Where the symbols take the items:
w733 ze w214
w733 ne w198
w527 ze w198
w527 ne w422
w573 ze w337
w573 ne w527
w743 ze w756
w743 ne w476
w286 ze w69
w286 ne w903
w973 ze w705
w973 ne w272
w905 ze w386
w905 ne w899
w214 ze w527
w214 ne w756
w705 ze w407
w705 ne w226
w990 ze w300
w990 ne w386
w448 ze w880
w448 ne w512
w899 ze w316
w899 ne w531
w226 ze w880
w226 ne w457
w730 ze w955
w730 ne w91
w198 ze w756
w198 ne w730
w337 ze w191
w337 ne w743
w128 ze w903
w128 ne w733
w91 ze w134
w91 ne w128
w756 ze w422
w756 ne w198
w719 ze w973
w719 ne w378
w716 ze w457
w716 ne w973
w403 ze w773
w403 ne w905
w316 ze w395
w316 ne w134
w300 ze w899
w300 ne w395
w624 ze w303
w624 ne w717
w134 ze w450
w134 ne w286
w773 ze w691
w773 ne w719
w476 ze w717
w476 ne w407
w691 ze w990
w691 ne w435
w903 ze w573
w903 ne w214
w239 ze w743
w239 ne w303
w395 ze w531
w395 ne w450
w303 ze w476
w303 ne w705
w717 ze w758
w717 ne w278
w457 ze w403
w457 ne w448
w272 ze w716
w272 ne w773
w407 ze w278
w407 ne w880
w512 ze w880
w512 ne w448
w450 ze w691
w450 ne w899
w515 ze w758
w515 ne w191
w955 ze w47
w955 ne w91
w278 ze w515
w278 ne w272
w422 ze w191
w422 ne w47
w880 ze w716
w880 ne w719
w386 ze w316
w386 ne w990
w191 ze w239
w191 ne w624
w378 ze w226
w378 ne w403
w314 ze w515
w314 ne w337
w758 ze w337
w758 ne w239
w435 ze w478
w435 ne w300
w531 ze w134
w531 ne w91
w69 ze w903
w69 ne w573
w47 ze w314
w47 ne w47
w478 ze w899
w478 ne w899

The rows follow the links: the fewer symbols apart two items are, the more alike their rows tend to be.

Here are some items, each with a row of numbers. One shown again gets a slightly different row.
w730
[ 248  -17   69 -113  354 -214  256  131  317  722  257  -44 -237  183 -203 -553   25  147 -166  225 -319  156  -49 -281  138 -279 -516 -194  -25  340 -573 -685  586 -530   55  504  392 1004  215  438  -29 -143   43  176  585  870 -274  454 -833  158  -50 -495  316  209  814  -47  389  475 -251 -407 -396]
w973
[-168  511  145   61 -322 -426  -40 -488  550   38 -628 -699  400  104 -394  167 -169 -340 -165  109  245 -293  212  -54 -213 -738  292 -154   47 -122 -367 -420 -347  786  242  171 -274 -485  618  390 -624  -75 -605  266 -294 -476   37 -126  521 -423  463  583  -10 -869 -720  -24 -208 -200  399 -403  612]
w450
[-187 -481  448  -22 -168   36   89  656 -507 -672  431  591   36 -313 -127 -213 -328  546   36 -287  285  312 -477 -529   72  658 -104   -6 -256  256  577  479  278 -410 -474 -861  264  332 -649 -556  507 -381  780 -162   64   -3   87 -637 -207  271  -21   -8  208  366  167 -523 -201  255 -341 -134 -491]
w955
[ 366   -1  229  -81  238 -291  191 -142  304  483  141  105 -121  548 -226 -723   73  -70 -192  -68 -414  153 -140 -356  169   80 -447 -189 -196  426 -676 -446  567 -659  121  525  259  968 -138  287  175   31  -50  175  499  803 -141  383 -786  418  -24 -517  356  320  790 -173  537  577 -136 -485 -426]
w422
[ 511 -247 -350 -207  737   70  270  -82  426  473  133 -261 -663  470  310  -78 -159  339 -146  404 -132   36  577  553 -305  -16  302  718  212  332 -416 -441  274  -48  492  430  361  588  392  817 -277  534  -68   15  256  707   53  675 -132   41 -214 -638 -112  233  525  515  522  446   48  -18 -357]
w128
[ -81   82 -357 -173  -18  414   85  631 -344  840  461  172  -13 -598 -148   -3  548   64  -87  478 -428  261 -347  -90  692 -630 -713 -679  369 -285 -102 -331  144 -463 -296  605  398  371  376  100 -125 -807   13   49  371  555 -541  505 -670 -459 -174   19  174   60  675  287   17 -113 -228  205    7]
w990
[ -168  -553   214  -173   192  -112   275   723   -18  -778   293    98  -201  -265   -28   178  -880   993   -58   109   705   215   180  -108  -438   413   559   801  -175   320   510   305   140   212   -87 -1035   324   340   -62    19    41   -20   816  -206    37    -3   396  -608   316    46  -115  -116     9   164   -54  -332   -57   359  -180  -122  -419]
w386
[  -72  -557   283  -196   137   -79   276   703  -148  -887   286   152  -194  -319  -109   158  -907   971    23   147   692   259    88  -137  -384   381   446   774  -198   328   539   322   147   221  -169 -1049   409   335   -78   -37    65  -125   805  -225    11   -27   303  -617   272     2   -57   -61     6   177   -65  -326   -98   359  -159  -132  -444]
w457
[-262  656  256  116 -458 -401 -109 -417  450  279 -562 -584  604    1 -674  -65   59 -442 -174   86   53 -147 -111 -446   77 -857 -184 -697  -66 -256 -511 -492 -104  400   38  370 -271 -226  535  191 -464 -392 -618  342  -43 -343 -173 -174   93 -413  438  688  165 -865 -506 -236 -183 -239  267 -532  620]
w515
[ 321  -89  -30  186  204   20 -311 -810   43 -319 -320  183 -288  780  607  -35  128 -559  188 -527  -98 -253  242  532 -340  958  435  497  -94  136   89  486 -121  -85  318   -5 -461 -465 -743 -212  485 1119 -231 -160 -306 -269  422  120  322  641 -152 -464 -268  475 -215  168  250   -7  172  272 -137]
w226
[-167  681  231  136 -393 -421 -119 -464  520  215 -614 -609  613   49 -498   71  118 -513 -113   50   89 -243  -57 -293  -67 -819  -71 -598  -91 -170 -411 -409 -210  493  108  342 -367 -333  497  277 -486 -205 -671  327 -182 -418 -185 -151  187 -348  497  723  157 -769 -549 -194 -167 -224  254 -390  673]
w303
[ 122   26 -143  207   78  169 -360 -839  -32 -431 -347  107 -106  541  565  132  164 -586  285 -514 -115 -326  219  581 -297  739  498  356  -68  -99  235  571 -342  237  157  -87 -568 -937 -490 -354  351  900 -252 -155 -451 -582  463   54  590  353  -81 -184 -485  237 -529  200  -88 -260  268  441  188]
w69
[-161  103 -454   17 -209  625  -84  556 -747  605  389  370  213 -716  133  195  823 -201  144  169 -404   73 -443   44  802 -407 -742 -752  345 -540  202  114 -183 -428 -441  410   69 -267   94 -466   50 -783  -67  -34   53   35 -419  287 -363 -361 -182  264  -40   13  287  372 -253 -545 -252  608  173]

Each walk starts at a row. The symbols on each line, taken left to right, move it on to the next item.
Each answer is a row, close to the row of the item it stands for.
[ -66 -221  262   -7 -398  194  -85  517 -725  -68  375  611  226 -389 -260 -310  332   30   56 -294 -181  213 -703 -612  641  351 -655 -713 -121  -42  232  359  313 -796 -506 -155  128  307 -631 -729  551 -589  433    2  148  174 -317 -246 -602  208 -134   12  369  352  459 -437 -130   51 -363  101 -212]
ne ze ze ze: [ -62   32 -730  -81  -12  767  -85  458 -586  729  471  260  -75 -743  353  327  812  -96  113  326 -503   95 -233  281  666 -465 -525 -547  495 -586  201   21 -186 -292 -275  535  154 -264  319 -139    1 -547 -103  -77   78  149 -351  532 -432 -478 -311  131 -199  167  344  548 -229 -501 -177  575  264]
ze ne ne ze: [ 128  -70  -62  271   11  139 -301 -669  -94 -404 -295  158 -134  528  538  168  197 -568  231 -520 -155 -207  200  514 -247  827  567  347  -26   37  305  613 -301   80  224 -164 -487 -741 -665 -411  441 1004 -274 -164 -424 -504  387  -61  489  440  -57 -219 -267  343 -484  200   69 -216  288  527   41]
[-206 -516  417  -58 -166   22  101  717 -531 -648  340  570   -9 -334 -165 -128 -376  571   50 -214  334  265 -443 -509   23  644 -137   66 -283  254  431  504  246 -397 -390 -850  261  367 -614 -496  487 -289  769 -166   80   62  140 -648 -173  362 -105  -14  225  378  231 -520 -104  262 -374   61 -511]
ne ne ne: [-151   62 -552  -73 -102  635  -33  555 -564  734  490  202   95 -769  110  210  726  -47   -5  244 -433  112 -344   45  703 -596 -705 -728  414 -577  221 -108 -126 -361 -409  526  212 -117  255 -126  -76 -820 -105  -47   55  141 -469  395 -466 -540 -185  190   67  -33  353  338 -344 -495 -237  512  271]
ze ne ze: [ 171 -114 -438 -277  588  123  357  375  345  642  354 -353 -425 -170   61   99 -133  583 -191  754  -57  205  405  292  -64 -696  -75  425  321   44 -299 -738  257   85  150  482  591  709  849  871 -434 -162   84  115  342  733 -235  654 -255 -369 -126 -364  -81    5  583  473  196  302  -26  -93  -98]
[ 500  -97  178    9  436 -255  109 -470  480  249  -17  -19 -409  808    0 -604  -64  -81 -193 -145 -278   12  154  -50 -156  361  -20  241 -136  580 -628 -381  503 -435  354  385  126  802 -159  388  162  594  -22  148  412  710   24  483 -532  522  -11 -784  227  370  577  -93  630  632   23 -450 -435]
ze ze ne: [ 290 -197 -181  148  326  150 -184 -710   12 -219 -120  162 -406  645  780  134   50 -368  233 -388 -161 -241  370  697 -370  857  523  708   17  111  209  437 -133   22  357  -28 -353 -422 -623 -159  477 1094 -169 -251 -221 -201  370  205  353  551 -207 -553 -363  594 -163  290  259   12  211  438 -164]
ne ne ze: [ 202  -89  -89  202  193  173 -237 -694 -122 -336 -265  230 -243  593  692   98  165 -540  262 -503 -159 -233  223  576 -288  881  478  482  -55   -7  223  537 -277   -1  220  -73 -485 -641 -677 -337  507 1041 -177 -176 -347 -392  389  117  433  605 -178 -381 -299  438 -358  326  127 -122  171  486  -80]
[ 292 -166 -231  199  165  188 -246 -663  -74 -365 -192  222 -276  581  630  168  103 -380  244 -440 -162 -245  268  748 -325  879  581  628  -45   69  253  573 -267  125  339 -148 -457 -624 -653 -268  406 1015 -232 -242 -351 -359  409  187  487  459 -177 -350 -421  439 -309  309  119 -111  209  482  -57]
ne ze ne ze: [  84   93   47  250  -55  -74 -309 -881   74 -384 -475 -112   16  601  422  127  136 -711  202 -517  -66 -415  259  438 -359  587  468  302  -69  -81   51  458 -366  315  279  -48 -663 -803 -482 -288  250  901 -438 -118 -432 -664  381 -143  611  418   75    7 -379   25 -661  119   19 -223  273  221  179]
ne ze: [-215  644  206  126 -425 -384 -100 -483  527  201 -559 -613  527  114 -514   26   81 -501 -187   31   82 -166   10 -268  -67 -829  -40 -515  -55 -153 -401 -515 -217  499  160  255 -365 -358  528  261 -544 -222 -634  327 -112 -357 -128 -145  211 -438  500  643  120 -785 -595 -102 -161 -331  289 -473  610]
[ -146  -427   373  -224   104  -190   329   684    66  -806   193   -61   -64  -369  -220   200  -972   979   -51   210   791   272   146  -295  -534   138   463   716  -198   326   391   138   105   344  -120 -1019   358   418   123   155  -136  -220   671  -159     6   -37   301  -681   392   -28    64   167    88     0   -98  -377  -146   367  -182  -256  -428]
ne ne ze ne: [-178  107 -316    7 -294  578 -185  524 -786  441  436  409  247 -693   10  117  751 -178   70   20 -422   93 -547 -144  789 -354 -857 -868  242 -507  245  130  -48 -530 -565  359   21 -225 -106 -536  177 -781   41   -9  184    1 -399  211 -458 -280 -155  209   23   99  305  148 -354 -450 -259  421  182]
ze ze ne: [  63  -70 -658 -344  347  428  279  534  -90  772  382 -144 -288 -627  162  293  131  496  -35  770  -59  129  206  387  253 -818 -287   32  447 -227  -57 -507   -8   58   -6  560  485  321  835  597 -450 -494    4  -23  295  546 -336  706 -322 -668 -255 -137 -191 -104  464  574   -6  -43 -159  210   94]
[ -89  505   53  343 -403 -102 -403 -966  211 -176 -634 -215  328  475   48  113  350 -880   73 -516 -165 -417   51  273 -164  136  258 -232  -72 -243   10  168 -417  370  240  169 -671 -977 -247 -273   40  545 -643   31 -463 -743  234  -47  488  140  272  288 -241 -201 -768  -76 -154 -473  403  -14  608]
ne ne ne: [-207  482  191   10 -297 -453   69 -195  609   72 -461 -745  372 -128 -492  205 -359  -15 -244  342  316 -126  206 -272 -234 -923  228 -150   16 -116 -339 -553 -154  717  188   26 -140 -119  776  524 -731 -268 -397  223 -130 -322  -83 -191  381 -516  443  586  125 -852 -598 -116 -137 -133  283 -464  473]
ne ze: [-136  174  113 -100  -85 -490  206   65  584 -354 -328 -691  210 -167 -327  284 -821  470 -161  403  669    1  415  -42 -519 -654  476  388  -52   59  -98 -335 -196  887  181 -383   81  -22  768  586 -732 -232  -76  148 -145 -312  164 -396  556 -458  357  478  -53 -672 -514 -192 -191   81  199 -476  237]
[-221  572  155   24 -314 -457   33 -269  622   74 -489 -766  501   12 -495  148 -279 -152 -159  259  328 -179  174 -205 -279 -889  172 -153  -30 -114 -357 -503 -244  718  155   95 -202 -216  780  443 -699 -300 -513  253 -166 -341 -127 -157  369 -541  459  580   47 -886 -576 -123 -188 -187  248 -499  574]
ne ze ne ze: [-322  329  216  -57 -165 -443  253   92  651 -112 -262 -729  287 -188 -540  202 -604  385 -221  366  494   -1  256 -247 -434 -873  260  145  -80  -46 -180 -532  -76  758  156 -176   23    1  765  599 -677 -351 -143  247  -78 -188   43 -383  427 -543  468  585   61 -779 -498 -243 -279  -57  229 -560  324]
ne ne ne ne: [ 124  -65  210  -28  -11  -26   95  284 -199  489  276  371  -16   38 -329 -605  381  -65 -117  -70 -413  246 -521 -577  509   80 -798 -705 -141  207 -340 -285  558 -888 -252  327  293  761 -274  -89  291 -377  178  120  504  662 -368  191 -893  209  -27 -276  494  364  723 -294  261  319 -353 -237 -386]
[ 303 -177 -342  124  369  362 -254 -592 -155 -112   24  280 -412  559  706  145  364 -469  173 -382 -367 -154  264  807 -100  867  370  521  122  -28  214  525 -217  -37  239   99 -283 -545 -640 -284  480 1015 -212 -244 -264 -164  240  341  239  471 -252 -592 -349  632  -26  437  201 -146  149  584  -59]
ze ze ze: [ 291 -193 -364   32  485  329 -101 -558   78 -140  -55   38 -467  408  795  356   92 -280  227  -94 -108 -152  570  881 -482  616  589  861  172   -7  231  308 -271  224  369   18 -225 -442 -327   94  268 1105 -262 -254 -261 -132  303  311  498  300 -305 -537 -420  463 -127  577  194 -117  140  594  -31]
ne ze ne ne: [-115  453  104   99 -255 -445  -74 -431  655 -190 -596 -701  326  198 -208  268 -323 -296  -93  170  329 -225  349   50 -359 -595  465   45   17 -108 -272 -314 -370  830  318   80 -376 -499  569  323 -628  103 -496  197 -226 -507  113 -166  599 -370  332  572 -148 -804 -771  -36 -117 -176  419 -360  503]
